[  2  15 -18  20  11   3 -15   9   5  22  23  15 -33  31  26   0   5  25
  27 -28  20  -1 -20  15 -28  -7   2  24   0 -20  16 -10  70   1 -13 -13
   1  22 -35  11 -26  46] : 3
[-22  29 -41  -9  99 -23   4  -7  57  22   1 -25 -11  22  54   9  -7   8
 -25 -17   8 -13  17 -13  10  17 -29   1 -26 -69  -1 -44  -4 -11  -7  21
  20 -14  39  11 -42  30] : 11
[ 12 -13 -28   3   6  16   1  -6 -15  12 -36  14 -16 -34  19   2  -4 -28
   8  41  13  16 -12 -30  30 -56 -35   4 -47  -5  33 -46  26 -20  11 -23
  13  36   6  -1 -22 -16] : 1
[ 17  31  25  52  30  58  47  44  11 -15 -23 -63   9  17  32  -7 -54  13
 -38  20 -20  28  34  43  -5 -24 -45 -55  12   6 -39  12 -13 -24 -16  20
 -15 -29  -5  22   2  18] : 12
[ 13  18   1   7 -12  17 -37  22 -44  10  24  -3  61 -15  26 -35  -5  -6
 -28 -29   0 -30  13  25  -9  14 -19  13 -36  22  12  -9  35 -16  -6  21
 -27 -38   6   1 -18  75] : 4
[-20   0 -11  -3  -7  13   5 -10 -14 -14  -5 -19  14  -6   8  -7   8   0
  10 -13  -2 -10   5 -10  17 -12  -7  -3  -5   7  -1   8  -2   8  -2  -9
   7  -5  11 -13  14 -18] : 9
[-12  17  -6 -66   0  -9 -65  24  26  -6  35 -13 -11  10  37 -42  23   1
   3  22  30 -19  18   3  27 -51  43 -44  18  14   9 -24  -1 -28  29  38
  54 -10  57 -38 -39  11] : 12
[-12  20  -8  15   4  10   3 -14 -49  -2  -3  -7   0 -19   6   5  -7  -1
  -7  -6  -4 -25  16 -16   9  -8 -23 -13 -10  -6  10 -20  -3   1  -9  -9
  -7 -13   8  -2  15  -8] : 2
[  0   9 -25 -12  18  15 -22   3  -8 -10 -12 -11  -1 -13  15 -18 -17   3
 -10  -3  -7 -27  -4 -14   5  -5 -28  10 -14  20   5  -8  -6  -8   5 -32
 -18  -6  -3 -10   2  -7] : 3
[ 10  -7  23 -17 -36 -26  31  28  20  12 -35  13   0   5  43 -40  -2   0
  33  21  16  21 -23  -7   9 -20  36 -38 -18 -20   6  -2 -25  15  34 -39
   9 -14  49   3 -20 -40] : 1
[ 15  25 -55  10   3  14  23  -1  13   7   6  19  14  16  13 -13 -18 -10
  12  22 -10  34  18  -1 -19  22 -25 -36 -36  10   9  -3 -16  -6   8  -4
  -9  24  11   8  -1   9] : 5
[  3  21 -28  -3  -7  17   1   4   1   9   4   9   3   2  -2   8 -13   8
  -7   7   0   1  -6  -5  -1   3  -3  -8  -4  29   8 -18 -11 -11   2  10
  -5  13  37 -14 -10  16] : 4
[ -2  18   1  -9 -35  12  -9 -12 -26  -9   1  22  -2 -27  14  19  -4  -1
  -4   0  -7 -16   7 -26  -2 -12   4   1 -26  12  24 -32 -17   4  10  -6
  -4   3  26 -16   5   3] : 2
[-40  31  11  -9  15   3  21   3  24  16  25  63 -11  31  16  16  10  24
 -16   0  35  31  26  19 -64  37  83  36  27 -22  17   6 -13  10  27  46
  49  15 -12  31   6 114] : 7
[-42  14 -46 -51   4 -13 -34 -24  12 -18   9  10   1 -38  -9 -16  28  -4
   8 -30  26 -10 -48  14  37 -21   3  38   9 -32  13   6   0  28   2 -22
   1 -25  -9   1  -7   8] : 9
[ 11  21  -2 -15  30   5  27 -10  54  13  -8  14  13  43  -2   8 -34   0
 -38 -53 -17  10  24  13   2 -11 -16  23   7  42 -24   9 -25  59 -20 -25
  21   6   6 -16  47 100] : 6
[ -3   1 -21 -15 -18  11 -18  -2 -33  -9   7 -13  -3 -14   6  18  -6  -2
 -21   0  -2 -19  12   1   8   0 -17  -7  -5  18   3  -6   8   2  -6   1
  -3 -14  22  -2  10  14] : 4
[ 16  11  46  -7 -47 -31  -9  -8  38 -25  56  54  -2   8   0  14 -24 -16
 -62  55  27 -28  20 -29   3 -25   6  70  -7  91  -6 -14 -28  12  35  11
  19  23  -5 -36  -5  23] : 2
[ 35  22   3 -26  -3  16  -5  22   0  11 -10  63  -4  -7  -2  -5  -3   2
 -12   4 -23  44 -33  22 -32  20  17  22 -10   7  28   2  24 -20 -11  16
 -21  25  12  20 -43  61] : 4
[ 10   6 -20  -8 -36  12 -12 -13 -20   5   1   2  13 -21  25   5  -4 -11
  14  -3   7 -14   0 -34  10 -15 -22  -1  -3   1  10  -4  -7   5   5  -7
 -13   0  28 -16  -1  -5] : 5
[-18  22  42  -8  14 -19 -14   8  68 -25  19 -47  -4  38   9  47  24  29
 -10  38  36  -3  63 -11 -28  -5  17  30 -26 -21 -27  -4 -13 -41  -7  85
  41 -27 -18  10 -44   6] : 9
[ 22   9   8 -24  -5  -3  18   6  22  29 -28  14 -14 -11 -16  43   6  -1
  19 -12  12 -23 -14 -27  -5 -26  21  39 -40  14   5   1   8   6  24 -24
   2   2  16  13  -9   7] : 1
[-23  43  25 -45  -8  13  32  13 -23  -7  -5  18  -5 -15  20  23 -19  15
  -2  52  10   2  -6  -3   6  -1  47 -12 -13 -34  45 -13 -33   1 -34  15
  24 -15  -2   1  31  39] : 6
[ -9 -46  42 -22  30 -26   9   2   0  10 -19  26 -34 -22 -15  53   2  -7
 -29  -2  29  -9 -14 -36  -8  10  33  -5 -12  20   3 -30 -24 -17  14  37
  28 -10  56 -37 -17 -37] : 4
[ 26   1  39  40 -41 -10   9  -7 -82   3  36  47   7  24  11   4  -9  11
 -30  17 -39  15  23  -1 -27  24 -42  29 -14  23   0  -4  63  -5  22  30
  -8  36 -31 -36  -9  23] : 8
[ -5  -1 -23 -11  14   3 -14  -3 -21 -18   9 -12  -8 -20  11   9  -3  -4
  -7  -1   3 -11   8 -28   3  -6 -21  15 -14  -3   6 -15  -2 -14   7 -11
   0  17  13  -5   3   4] : 11
[ -7  13  -8 -28 -14  -8 -19  14  27  -7 -16 -29 -35   4  -3  -2  12  -3
 -29  18  -3  15 -34   5  -6  42  28 -31 -39  13  25   7  -5 -13   1   6
  15  42  10  -2   7   9] : 1
[ -5  -7 -14  -9   0  19  -2   6 -39  -3 -12 -15   7 -26  11   8  -3   0
   8   5   4 -11  -5 -14  11 -29   9  -8 -26  -2  14   1  -8  16  11 -19
  -1   0  -4 -11   0   4] : 6
[ -4 -13 -19  -2 -13  15  24   1 -28   1   6 -17 -14 -17  -7  22  -3  -1
  15  18  -4 -15   8   6   9 -15  -8 -27  -6  -5   7   0   6  -1  -3 -18
  -8 -21   1  -8  18 -50] : 0
[ 12  29   5   5   3 -36   4  -3  30  45  -5 -36  23  44  15  48  -4 -18
   5 -28 -55  20  28  57 -16  34 -33 -14  -2  26 -17 -12  11  30  42  -3
 -20  -8 -11  23  43   6] : 1
[ -7  12   5  -3   3   0  -7  -8 -27   4   2   3   2 -13   5  13  -3  -6
   6 -26  -1 -22  13 -18   1  -2 -10  11 -12  11   6 -31  -5  -3   5   3
 -16 -20  17   1  15  17] : 2
[ -3  -6 -24   3  -6   8  -9  -3 -30   2   0  -4  13 -14   0  -1  -3  -9
  15 -12  26 -27   9   4   0  -2 -20 -22  -9   7   2 -10  19   4  11 -20
  -2 -23   1  -6  11 -19] : 8
[  5  -9 -19  32   5  51  19  34  41  51 -14 -63  19  21  -4  68 -24 -35
  11  26 -52 -12  25  25   9 -25  -1 -23 -43  67  23   9  39   7  -5 -22
 -26  15 -36   3  -5 -20] : 0
[ 17  17 -34 -20 -14 -13   5 -13  29  22  -6  48 -48  23 -15  23  -8  15
  27 -10  11  31 -35 -34   5 -22 -18  22 -17 -44 -11  -2   8  16 -20   2
   1  16  -1 -15 -49  20] : 5
[-44 -36 -41  25  -9  40  11  -1   8  -4  26  -2 -10  -4   2 -23 -16  40
  14  13  39 -33  38   2  13 -28  45 -30  44 -19  -5 -18  21  14  44  14
  33 -41  15   7  20 -52] : 6
[ -4  16 -21 -18 -15  20  14  -8  10  14  -7 -11  14 -13   2   0 -11  -5
   4   8   5 -12   0 -14  12 -11   3  19 -21  29   5  -1   0   8   9  -7
  -7  19   9   7   9  15] : 10
[ 32 -16  -9  48 -11  -2  -5 -19 -34  16  -8  17 -22 -29  -8  61  -7  -8
  -3  15  29   9  28   6 -75 -32 -37 -14  10  -1 -17  -8  38   8  30   0
 -11 -13 -35 -20 -40 -80] : 0
[-18 -46  28 -51  11  29 -11   4  12  -7 -26  -9 -25  23 -31  77  13   3
  10 -27 -70  -2   5 -22  35  41  41  26 -22 -18   5   6   0 -12 -53   9
  26  47 -30   5  18  23] : 11
[  8 -30  33  26  -6  60  12  16 -22  11 -46 -24  12  -7  11  17  -8   1
 -33 -35   0 -21   1   4  28 -34  44 -34  20  18  20  10  20  11   0 -19
  22  -2   8  -3  -2 -14] : 6
[  1 -15 -13 -16  -3  10  -3  -4 -15 -12   1  17   0 -16   1   5  -4 -10
  17  -6  16 -15  -1 -16   9  -3 -19  14  -8  16   4 -20  11 -14   7  -7
  -4  -3   9  -6   8  -2] : 8
[  8  14 -32 -44  -1  13 -35 -11  20  18  -5  28   0 -13  -6  11  22   9
  24  51 -34  -1 -36  22 -10  31  24   7   2 -48   7  31 -26  22 -27   4
  14  58 -26   1   1  15] : 7
[ -6  -1 -21 -16 -10   5   3   7 -22  -7  13  10   3   2   8  16  -3   4
  -1 -32 -18  -5  -4   0  10   5   3  -6  -7  29  10 -17  -1  -5  12 -10
  -9  -6  38  -8  -4   9] : 4
[-21 -14  11 -29 -21  43 -33  -9 -38 -14  -4   9  21 -24  16  -3   2  -7
 -34   8   2 -28  35  31  25  21   6  -9  20 -19  20  -2  24   5  -9  17
  20 -39 -13  22  33  36] : 8
[-42 -36  20 -26 -20   9 -14   7 -34 -16  20   5 -51   1  32  31   3  -2
   3  -5  12  15  28 -27  19 -51  30   3  19 -23   2 -34  32 -15  23  53
  34 -17  15 -14 -19  39] : 12
[-15 -18  16  31  31  54  24  17 -17  29  17  29  36  10  29  12 -24  -3
   8 -41  -1 -18  -6  24   2   2  34  34  44  17 -13   5   3   0  25  26
  -9  -9 -19  17   6  64] : 7
[ 21 -17  27   3  43  -4 -43   1 -38   8 -22   1 -31 -21 -21 -12   3  -9
 -47  19  61 -18  14 -50 -20  21  -6  42 -17  29 -15 -33  28 -46  40  36
   9  11  -9 -13 -27  19] : 12
[  0  32  -3   4  11 -23  17   6   5   5 -28  29 -20  18 -16   2  -7  -4
 -56  -8   2  32  29  14 -44 -12  -7   6 -21 -30   9  19  35   6 -10   4
  36 -16 -35  26 -21  28] : 7
[-14   3 -17   4 -32  14   1  -9  20  27 -25 -45   3  -4  18  20 -25 -24
  10   2  36  35   2  54  22 -12 -36 -34   9 -23 -15 -40 -29  26  -1  11
  -8 -46 -15   8  48  15] : 0
[ 28 -15  -1  10  16  35  37  -4  16  43  -5  17  22  34 -21   2 -12 -30
 -16   4 -35  13   0  25  18  -2  25 -25  17  63 -13  45   8  13  10  13
   0  56   3   4 -12  12] : 10
[  8  14 -45  -1  11   2  -9 -14  -4  -5  14   9  -4 -11   0  10 -10 -16
 -12 -10  15 -11   0 -19 -10  -4 -19   7  10   9   4  -2  -2   4   8 -26
 -11  17  18   1   0  14] : 11
[-22  -1  34   7  49 -21  31 -13 -22  13 -39  14 -22 -16 -53  24  34  11
 -19 -37  -1  21 -19 -18 -28   2  23   5  -6 -46   8  36  10  -4 -15  23
  15 -12   8 -12 -31 -20] : 9
[-10   9   7  -5  -5  14   1   3  -9 -22  -2  -7   8 -15  23   3   3   7
   4  16  19  -5  -4  -4   5 -13  -1  -6 -14  -9   6  -4 -10   0  -9  -2
  -3 -24  10  -6  -4  -9] : 9
[-19 -26 -50 -20 -38 -14 -45  -7  -5 -13  23  -3 -35   3  -3 -59  37 -18
 -21 -11 -17   6 -35   9  26  25  22  -6   9   2  46  24  76   8   1 -31
   7  55   5  15   9  23] : 1
[  1  27  -8  14  77  -2   3  16  -9  28  20  -4   3  24  29 -16 -17  -6
 -22  67  14  -6 -16   3  10   9 -15  23 -18  49   6   8  26   9   4 -30
 -10  61 -50  -2 -43  34] : 10
[ 12  -2   1 -12  -4  30  24  43  35  31 -25  -3 -38  -2  18 -15 -21  -1
  36  31  26  36 -35   0 -28   0  37  -1 -25  22   4  -2  14 -14  32  21
  -9  23  20  34   6  37] : 1
[-11 -34 -22 -13 -38 -25  17 -20  -3 -40  30  15  13  -4 -37   3  10   2
 -31 -16 -38 -56  -1  -6  23  53  -9  31 -25 -16  -4  39  24  11 -56 -27
   7  -1 -25   3  14 -33] : 4
[ 43 -25  13  34   2 -18  64 -11  24  34 -13  35   1  25 -11  -2  -6  -5
  10  14 -27  49  17  27  -6   2 -30   4 -22 -55 -22  -5  35 -13  -2  33
  41  42 -20  25   1 -43] : 11
[ -57 -100   24   -8    1  -32   15    1    2  -39   61   26    9  -11
   43  -16   40  -21   14    7  -12  -12   32    7   29  -23   37    3
   17  -46   15   26   35   37    7  -10    7  -56   27   17    3  -13] : 9
[ 17   4  11 -32  47 -46   0   7 -48  19 -16  20 -14  31   8  -8   9 -17
 -14 -14  25  30  24  -2  -3  33  -9 -21 -29  23   1 -52   1 -47  33  34
  27 -12  37   4 -17   9] : 4
[  9   8 -20  26  10  44  17   7  -4  39 -20  39   4  13 -27 -44 -19 -21
 -28  14  16  27  15  -4   3 -22  28   9  10  38   2   8  33 -16  44  22
  20  35 -12   7 -36  47] : 12
[ -7  -7   7  -8  42 -36  15  -5 -11  20  -3  47 -15  24  34  -7  -2 -23
  14  57  18  12   1 -31 -40  45  24 -25 -11 -13  24   8 -31  14 -26 -24
   7  34   1 -20  -5  22] : 3
[ 12 -15   2   7  13 -13   7  -2  90  37  15 -20   4   4  14  35  15 -12
 -19  45  18  -8 -23  29  37 -43  26   0 -23 -15  15  -3  -8  28   9  23
  42  38   8 -11 -20   1] : 6
[ 19  14   9  39 -39  14  15 -13 -16  36 -24   8  23  62  19  43 -22 -34
   5  -9  18 -16  37 -26  31  20  20 -43 -29  39  14 -63 -15 -10   8  -1
   4   5   7  -2  -7  -5] : 2
[-25 -35  29 -25 -38  31 -11   0  25  -3 -42 -25 -10  -3  41  13 -32  10
  22 -16  21   1  13 -33  -5  10  42  14  83  -9 -19 -16 -26  27   2  17
 -13 -33  28   9  46  16] : 6
[ -1   6   2   7 -48   9 -16   2 -68  10  -9  34 -11  -2   9   7  11  18
  12  17  25 -18  19 -43 -41  36  66  27   8  10   7  -1  33   4  83 -21
  -8  17 -21   8 -40 -12] : 12
[-16  -1 -11  12  14   5  -2  -5 -26 -20  -1 -12  -3 -32  -5  -2  -7   1
 -11 -23   0 -25   4 -26  -4  -8 -24 -13 -31  12  -1 -13 -27   6  -5 -21
 -14 -13  23 -21  14  -7] : 2
[  5   5 -22   5   5  21 -13   3 -22 -21   6 -20   3 -26  10  11   7   2
   1 -41   5  11  -1   3 -12 -17 -24   5  -9   4   3  -7  -7  -5  10 -26
  -7  21  15   4  16  33] : 11
[  3   1   9  18 -23 -19   3   3 -43  28 -31  10  -4  23  -9   7 -24 -36
 -31  29  35  -1  33 -42 -34  29  29 -39 -38  64  -5 -10   2   7  55  -5
  28  22 -20 -42 -11 -31] : 12
[-23 -47  11  41  12 -39  28  13   4 -13   0   5  -8  62  25 -16 -16   7
 -19  20  10   6  48 -53  12  62  -9  52  -9  13  -6 -36  31  -9  14 -37
 -18  -7  -7  31 -23   4] : 4
[ 19   7  21   3  -4  11  11   6  27  17  33   4  14   7   3  -3   3  11
   4  30  32 -40 -17  -3  -1 -14  19  18 -13  14 -24  37 -12  21  -9  24
   1  -8  21 -22  -9  26] : 9
[ -2 -38  56  -9 -33 -16  -9  -8 -47 -12  -6  81  39   1   8  -7  39   2
  35 -36  36   8  37 -45 -12 -18  39  39 -48 -21  15 -25   4  14   0 -27
  18 -32   6 -24 -26  46] : 9
[ 25 -36  22  38  34  38  14 -12  22  65 -29  61  25  15 -10   6 -42 -25
  -3  63  47 -16  41 -14 -21  48   9  29  21  16 -10 -34  10   7 -15   5
 -14 -13 -38   6   7  18] : 0
[ 10  -5 -25  42   0  20  -1  -7   2  35 -40 -30  17   5  -1  10  -8  -2
  20  17 -13  29  30 -14 -25  28 -25 -24 -27 -12  -4 -14 -19  24   8 -30
 -18  37  15   4  31   9] : 11
[  1  16 -24   6  -4   7 -14   4 -40   6   0  -2   3  -7   4   9   7   0
  10  11  -6  -8   4  -6  -4 -28 -11 -14  -6  -3  14  -1   0   4   3 -23
   0   8   4 -11   5   2] : 7
[  0  13 -14  -7  84 -20  10 -13 -44  52  16  31   3  12 -12   1   3  19
 -17  11 -39 -21   1   7   1  25 -11  15 -20 -27 -27  24  21  28  37  13
 -32 -14 -13  -1 -58  13] : 10
[ -3  13 -11  24 -13  33 -16  -5 -17  48  23  12  11  -3  21 -11  10  15
   6  -3  12 -31  -7   6   2 -10  32   4   9   3  13 -13  46  17  29  12
  28  42   4 -29  -7  38] : 12
[ -8  15  -3  -9   5   4  -5   0 -33 -11   1  -4  -9 -22  -6   8  -2  -2
  -6 -17  -7 -34 -12 -20  12   2  -3  -4 -20  18  15 -12 -14   0  -4 -23
 -19  -9  17  -7  13  -4] : 2
[ 29  22  18   8  24  -5  22  10  25  12  -6  29   9  28  35  10 -42 -21
   3  99 -16  31  12  19   6  13 -24 -33 -16  42 -11 -31 -72  22  11 -23
 -10  32  -8  -6  10 -15] : 2
[ 28 -29  21  -3 -70  10  16 -10   8 -26  -7  28  13  30   6 -22  -4  -7
 -32  29   6  33  19  26  33  22  -3 -24  -7 -10 -12  -7 -17 -14 -44  26
  53  28  -1   5  13   8] : 4
[  7  16  47 -18 -18   6 -20  17 -34  -4   1   4  -5  20   5  32 -22  -9
 -37 -28  46 -47  24 -26 -21  23  23  -3   2  21   7 -17  19 -33 -46  23
 -12 -74 -13 -23 -22  31] : 0
[  8 -49  29  32 -11  51  -6  -7   6 -21  10  27   9 -30 -14  21  12  27
  -2  -5  26  -8  -7   7   9  -6  10  79  40 -34 -16  -1   2 -18  -6   3
 -31 -14 -43  17 -33  26] : 0
[  1  20  12  -1  -4  -2  -2   1 -63  -7  29  -1  34   4  19  -4  30  -2
  15  21   8  -4   9  18   9 -21  -3  -7 -40 -22  -5  27   0  -5  -4  21
  12  -8 -29 -11 -36  18] : 9
[-30 -25   9   9  48 -71 -27  20  88 -13  25 -11  26  37   3 -15  12  -8
 -46 -24 -52  21  16  39 -11  16 -18  16 -14  -3 -18  12  -8  20  13  -4
   4 -14 -26 -16 -30   2] : 7
[-13   1 -23  -5  10  -1  -9   2 -13 -12  -4 -11   4 -10  14   0   2   6
 -12 -22 -13 -20   3  -9   2 -10 -15   6  -8  -7   0   1 -10  14   6 -33
  -1 -12  12  -5  12   3] : 7
[ -6 -26  14 -10 -15  50 -14  18  19   7 -50 -41   7   6  40 -30 -10  14
   9 -53  24  -7  -4 -12   7   5  25  23 -33  33 -21 -14 -25 -19  32  10
  28  21  -5  -6   6  31] : 3
[-18  13  -9  -8  52 -25   1  20  64  -8  12 -35 -30 -10  25  -4   2  -2
 -35  18   2  35 -34  27  -3 -31 -12  27  18  -2  -2  33  -5  16  20 -14
  23  53  -8   7 -26   8] : 11
[ 24 -34  28  21   1  45   6  24  -1  11  -2  38  12  -4  25 -15  -6   2
 -25  55   4 -37   1 -11  -6  32  36   3 -63  14  28  10  48  21 -11 -21
 -10  -2   2   8 -11  19] : 9
[-17  47  14   3 -20  -1 -12   8   8  -3 -18  -6 -36  14 -15 -12 -12  36
 -49   5  26   7 -21 -14 -12  -2  29  -1  28 -22 -19  19  -6  -1   7  24
  23   3 -13 -32 -54   9] : 12
[-14   1  -4 -18  16   7   5  -7 -25  -1 -10   8  10 -17  13 -11  12   0
  12   2  15 -25 -10 -25   9  10  10   8 -26 -18  14  -2   6  -2 -14  -2
   3 -14  13  -7  -3  -5] : 9
[ 11   2 -12 -11  -7  21 -10   2  -6  -1  -1   9 -19  -9  10  15 -12   6
  -3  -2  13  -7 -18 -16  11   9 -11  -4  -3  13   8  -9  -1   6   3 -16
 -13   2  16  -4  13   5] : 5
